[[ -5 -17 -37  19]
 [ -3   3  -5  14]
 [  8  14  25   1]]
=>
[[ 3 -5]
 [14 25]]

[[  2  -3   5   7]
 [ -1   3 -33 -31]
 [  1  11 -15 -19]
 [  1   2   5   4]]
=>
[[  3 -33]
 [ 11 -15]]

[[ 41 -43  40]
 [ 27  34  -7]
 [ -7  35   9]]
=>
[[34 -7]
 [35  9]]

[[ 39  -1  24 -34]
 [ 28  -5 -25  24]
 [ 48  40  18 -33]]
=>
[[ -5 -25]
 [ 40  18]]

[[  0   3  -7  15   8]
 [-21   7   5   1 -33]
 [-21   6   5   0 -33]
 [  0  10 -10  39  23]
 [ -2   2   1   0  -3]]
=>
[[7 5]
 [6 5]]

[[-42 -24  38]
 [-18 -46 -29]
 [ 31  31  -6]
 [ 16  42 -20]]
=>
[[-46 -29]
 [ 31  -6]]
---
[[-22  17  19   5]
 [-27 -13 -45   5]
 [ 18  -3  21  -6]
 [ 21  19 -35 -17]
 [-33   0  22 -18]]
=>
[[-27 -13 -45]
 [ 18  -3  21]]

[[  0  -6 -29 -20  -2]
 [ -9 -12 -29  12 -12]
 [-28  18   3  31 -15]
 [  2  -7 -40 -30   9]]
=>
[[ -9 -12 -29]
 [-28  18   3]]

[[  7  -9 -34]
 [ 38 -11  -5]
 [  4  -3 -13]
 [  1 -18  10]
 [  2  10  22]]
=>
[[ 38 -11  -5]
 [  4  -3 -13]]

[[-38 -29  26 -33 -28]
 [  2  -2  12  -5  17]
 [-33 -21  20 -29 -40]
 [-28 -14  15 -19 -45]]
=>
[[  2  -2  12]
 [-33 -21  20]]

[[-22  41 -22 -21  14]
 [-22  15 -22 -17  -1]
 [  7  42   7 -12  -7]
 [-13 -25 -13   8   0]]
=>
[[-22  15 -22]
 [  7  42   7]]

[[-32   2   0]
 [ 35   0  -9]
 [-15   3   3]
 [ -3   4 -12]]
=>
[[ 35   0  -9]
 [-15   3   3]]
---
[[ 29  -4 -13   2]
 [-34 -13  14  15]
 [ -1   4   2 -13]
 [ 28  -2 -13   4]
 [ 29  -8  -9  -3]]
=>
[[-13  14]
 [  4   2]]

[[ 27  -3  -9]
 [ 23  35   2]
 [-15  29 -15]]
=>
[[ 35   2]
 [ 29 -15]]

[[-20 -21  13  14 -21]
 [-34 -34  22  28 -34]
 [ 27  30 -18 -22  29]]
=>
[[-34  22]
 [ 30 -18]]

[[  0   3  -2]
 [ 18  -5  39]
 [ 12   3  29]
 [  6 -17  12]]
=>
[[-5 39]
 [ 3 29]]

[[  3  -5  -3]
 [  4   0  -5]
 [ 17  41 -20]]
=>
[[  0  -5]
 [ 41 -20]]

[[  1 -13 -41  -6]
 [  1 -13 -41  -6]
 [  1 -13 -41  -6]]
=>
[[-13 -41]
 [-13 -41]]

[[-12 -21  -8]
 [-33  43  40]
 [ 26 -20 -21]
 [-25  44  46]]
=>
[[ 43  40]
 [-20 -21]]

[[ -6  31  31  28 -15]
 [ 14 -23 -35   1  17]
 [ -4  26  28 -22  -1]]
=>
[[-23 -35]
 [ 26  28]]

[[-16 -22 -20  -1  33]
 [ -1  13  16   7 -21]
 [-21 -21 -34  19  24]
 [-39 -18 -25   4  35]]
=>
[[ 13  16]
 [-21 -34]]
